Below is a small trained network, with its code and all its weights. Each question gives an input and a target symbol and asks what happens when units are switched off, that is, made to give their printed mean instead of their output.

import numpy as np


def w(rows, s, z=0):
    codes = np.array(rows[::2]) - 128.0
    scale = np.full(codes.shape[1], s)
    scale[-1] = z or s
    return codes * scale


def f(y):
    return y / 2 * (1 + np.tanh(0.7978845608 * (y + 0.044715 * y**3)))


def softmax(a):
    e = np.exp(a - a.max(-1, keepdims=True))
    return e / e.sum(-1, keepdims=True)


def log_softmax(a):
    a = a - a.max(-1, keepdims=True)
    return a - np.log(np.exp(a).sum(-1, keepdims=True))


def net(x, mask):
    ids = ['ΓΔΘΠΦβζμ'.index(c) for c in x.split()]
    T = len(ids)
    res = E[ids] + P[:T]
    u = 0
    for l in range(2):
        r = res
        for j in range(3):
            rows = slice(2 * j, 2 * j + 2)
            q, k, v = (r @ M[l][rows].T for M in (Q, K, V))
            z = softmax(np.where(np.tri(T) > 0, q @ k.T / 2**0.5, -1e9)) @ v
            o = O[l][rows]
            res = res + np.where(mask[u + j], z, o[:, -1]) @ o[:, :-1]
        u += 3
        y = f(res @ A[l][:, :-1].T + A[l][:, -1])
        res = res + np.where(mask[u : u + 12], y, B[l][:, -1]) @ B[l][:, :-1]
        u += 12
    return log_softmax(res[-1] @ U[:, :-1].T + U[:, -1])


Q, K, V, O, A, B = {}, {}, {}, {}, {}, {}
E = w([
[125,98,60,207,104],'Γ',
[199,161,180,185,99],'Δ',
[115,126,119,8,201],'Θ',
[182,181,179,119,167],'Π',
[167,88,57,136,172],'Φ',
[202,61,224,39,50],'β',
[226,148,242,152,32],'ζ',
[187,146,123,167,168],'μ',
],0.013)
P = w([
[65,220,72,110,136],'0',
[78,179,104,122,149],'1',
[102,147,132,118,153],'2',
[197,166,26,84,95],'3',
[96,119,152,158,179],'4',
[124,49,197,149,174],'5',
[253,156,16,77,68],'6',
],0.0078)
Q[0] = w([
[173,109,102,88,107],'0.h0',
[117,118,108,163,86],'0.h0',
[54,113,124,144,3],'0.h1',
[62,79,87,60,129],'0.h1',
[143,90,130,127,116],'0.h2',
[181,165,178,114,129],'0.h2',
],0.043)
K[0] = w([
[149,82,127,136,172],'0.h0',
[103,100,90,145,79],'0.h0',
[99,101,179,88,3],'0.h1',
[75,55,92,40,138],'0.h1',
[121,132,121,109,145],'0.h2',
[156,89,193,104,114],'0.h2',
],0.041)
V[0] = w([
[79,21,246,199,254],'0.h0',
[128,166,82,99,72],'0.h0',
[44,232,97,81,76],'0.h1',
[196,9,208,191,207],'0.h1',
[106,156,143,108,122],'0.h2',
[135,105,118,132,104],'0.h2',
],0.0047)
O[0] = w([
[183,161,113,223,190,1],'0.h0',
[99,119,134,78,109,131],'0.h0',
[234,101,158,135,115,68],'0.h1',
[1,130,109,107,153,154],'0.h1',
[104,100,112,119,129,162],'0.h2',
[127,115,132,127,133,136],'0.h2',
],0.0044,0.00073)
A[0] = w([
[168,100,76,76,40,170],'0.n0',
[119,171,107,97,127,57],'0.n1',
[221,116,148,146,77,35],'0.n2',
[22,150,162,204,93,164],'0.n3',
[10,198,132,122,149,145],'0.n4',
[64,133,164,188,42,54],'0.n5',
[89,102,154,159,132,2],'0.n6',
[84,115,85,171,162,1],'0.n7',
[2,66,156,95,88,245],'0.n8',
[107,93,81,114,78,14],'0.n9',
[167,113,33,189,106,59],'0.n10',
[227,148,75,98,116,150],'0.n11',
],0.0085,0.0036)
B[0] = w([
[178,214,121,206,166,221],'0.n0',
[72,96,150,156,109,119],'0.n1',
[66,87,69,56,199,172],'0.n2',
[209,124,113,124,31,136],'0.n3',
[173,112,147,234,164,131],'0.n4',
[148,112,123,31,116,124],'0.n5',
[142,48,191,133,199,98],'0.n6',
[174,119,95,70,179,109],'0.n7',
[244,207,99,176,183,161],'0.n8',
[86,120,238,97,195,105],'0.n9',
[155,138,148,6,129,154],'0.n10',
[50,195,136,155,91,255],'0.n11',
],0.011,0.0044)
Q[1] = w([
[6,11,168,134,94],'1.h0',
[146,121,188,51,115],'1.h0',
[130,175,129,55,84],'1.h1',
[124,240,34,195,182],'1.h1',
[48,97,181,99,167],'1.h2',
[234,254,108,132,181],'1.h2',
],0.023)
K[1] = w([
[75,253,69,113,107],'1.h0',
[155,138,123,160,74],'1.h0',
[151,99,119,87,77],'1.h1',
[167,20,182,158,187],'1.h1',
[103,195,73,168,130],'1.h2',
[168,24,166,173,168],'1.h2',
],0.027)
V[1] = w([
[159,120,90,235,173],'1.h0',
[118,80,181,175,9],'1.h0',
[152,133,38,163,62],'1.h1',
[53,139,75,85,200],'1.h1',
[182,210,253,93,123],'1.h2',
[213,94,44,10,98],'1.h2',
],0.016)
O[1] = w([
[156,32,124,176,107,197],'1.h0',
[180,203,140,94,60,56],'1.h0',
[122,91,61,96,92,167],'1.h1',
[125,220,87,118,190,101],'1.h1',
[100,128,243,131,153,254],'1.h2',
[83,103,90,6,154,139],'1.h2',
],0.012,0.009)
A[1] = w([
[123,59,85,188,197,129],'1.n0',
[150,76,132,14,96,102],'1.n1',
[94,79,161,118,188,61],'1.n2',
[150,123,194,173,145,66],'1.n3',
[77,144,118,41,108,83],'1.n4',
[170,160,116,194,71,238],'1.n5',
[42,73,149,168,118,137],'1.n6',
[177,151,96,182,72,1],'1.n7',
[119,139,2,206,84,181],'1.n8',
[164,144,224,113,116,155],'1.n9',
[201,103,62,123,92,33],'1.n10',
[163,82,196,84,62,119],'1.n11',
],0.0087,0.0058)
B[1] = w([
[91,225,214,66,104,248],'1.n0',
[99,92,165,224,82,207],'1.n1',
[197,114,23,189,104,198],'1.n2',
[49,69,84,102,105,216],'1.n3',
[77,69,204,110,138,180],'1.n4',
[249,144,151,154,103,219],'1.n5',
[156,133,63,145,123,205],'1.n6',
[37,111,106,101,192,160],'1.n7',
[192,29,165,66,183,213],'1.n8',
[59,172,74,161,50,254],'1.n9',
[51,187,123,156,127,167],'1.n10',
[182,211,94,63,240,233],'1.n11',
],0.011,0.013)
U = w([
[101,26,123,131,97,156],'Γ',
[189,129,82,66,38,223],'Δ',
[104,126,149,217,253,165],'Θ',
[124,89,151,237,103,62],'Π',
[144,77,90,46,134,131],'Φ',
[115,77,9,115,98,153],'β',
[83,124,161,99,94,4],'ζ',
[199,56,193,178,157,209],'μ',
],0.0039,0.0022)

Each question gives the input, a string of symbols that net reads in full, and the target symbol t.
The units are the heads (2 rows each of Q, K, V and O) and the neurons (one row each of A and B). Each row of codes is followed by its name. A weight is (code - 128) times the scale printed after its matrix; where a second scale follows, it is the last column's (O, A, B and U).
mask holds one flag per unit, layer by layer, with each layer's heads first. A switched-off unit (its flag False) gives its mean, the last column of its rows in O or B, instead of its output. The means were averaged over made-up inputs and are rounded, as every weight is.
A unit's drop is (log p(t) with every unit on - log p(t) with that unit switched off) / (log p(t) with every unit on - log p(t) with every unit switched off).
The circuit of an input: a set's keep is (log p(t) with only the set's units on - log p(t) with every unit switched off) / (log p(t) with every unit on - log p(t) with every unit switched off). Starting from the 12 units with the biggest drops (on a tie, the unit counted first), units are removed one at a time, each time the one whose removal leaves the highest keep (on an exact tie, the one counted first), for as long as the keep stays at least 0.8.
circuit, biggest first: the units of the circuit, biggest drop first
k most important neurons: the k neurons with the biggest drops, biggest first
top k neurons in layer l: the k neurons of layer l with the biggest drops, biggest first
input ζ Φ Φ μ, target Φ: circuit, biggest first	[1.h2 1.n8 1.h1]
input Δ ζ Θ Γ, target Θ: circuit, biggest first	[1.h0]
input ζ Γ β ζ Γ μ, target μ: circuit, biggest first	[0.h1 1.h2 1.n8]
input ζ Γ Γ β, target Γ: 3 most important neurons	[0.n10 1.n1 0.n11]
input Θ Θ Θ β, target Θ: circuit, biggest first	[0.n0 1.h1]
input μ Π Π μ, target Π: circuit, biggest first	[1.h2 1.n11 1.n9]
input Π Φ ζ Π Δ ζ, target Δ: top 2 neurons in layer 0	[0.n3 0.n0]
input Π ζ Θ Θ μ ζ Φ, target ζ: top 3 neurons in layer 0	[0.n5 0.n2 0.n11]
input Φ Θ Θ Θ Δ Θ, target Δ: circuit, biggest first	[0.h1 0.n0 1.h0 0.n3]
input μ Φ μ Φ, target μ: circuit, biggest first	[1.h2 1.n9 1.n8]
input μ ζ Θ Θ ζ Φ Γ, target Φ: 2 most important neurons	[0.n0 1.n8]
input Θ Π ζ, target ζ: circuit, biggest first	[1.h0 1.h2 0.n5 1.n9]
input Θ β Π, target Π: top 4 neurons in layer 0	[0.n4 0.n10 0.n0 0.n2]
input Π Φ Θ β μ Θ Γ, target Θ: circuit, biggest first	[1.h1]
input μ Φ Φ Π, target Φ: top 2 neurons in layer 1	[1.n8 1.n1]
input Θ Π Θ, target Π: top 2 neurons in layer 0	[0.n2 0.n4]
input ζ μ μ Δ, target μ: 3 most important neurons	[1.n8 1.n9 1.n5]
input β Θ μ β β, target β: 2 most important neurons	[0.n8 1.n2]
input μ μ Δ β Π ζ, target ζ: 3 most important neurons	[0.n8 0.n5 0.n3]
input μ ζ Δ ζ, target Δ: 3 most important neurons	[0.n0 0.n10 1.n5]
input ζ μ β ζ, target β: 3 most important neurons	[0.n8 0.n0 1.n2]
input Π ζ β β Δ μ Δ, target μ: top 2 neurons in layer 1	[1.n8 1.n5]
input Θ Γ Θ, target Γ: 2 most important neurons	[0.n11 0.n0]
input Θ Π Φ Θ Φ Γ ζ, target Γ: top neuron in layer 0	[0.n3]
input Γ Φ Θ Δ μ ζ Φ, target ζ: 2 most important neurons	[0.n5 0.n0]
input Φ Δ Φ μ ζ Δ Γ, target Δ: 2 most important neurons	[0.n10 1.n5]
input Φ Π Δ Π β Δ Π, target Δ: circuit, biggest first	[1.h0]
input ζ Π μ Π Φ Γ Φ, target Γ: 3 most important neurons	[0.n10 1.n1 1.n4]
input Θ Θ Γ, target Γ: 2 most important neurons	[0.n11 1.n1]
input β β μ, target μ: 3 most important neurons	[0.n0 0.n4 1.n9]
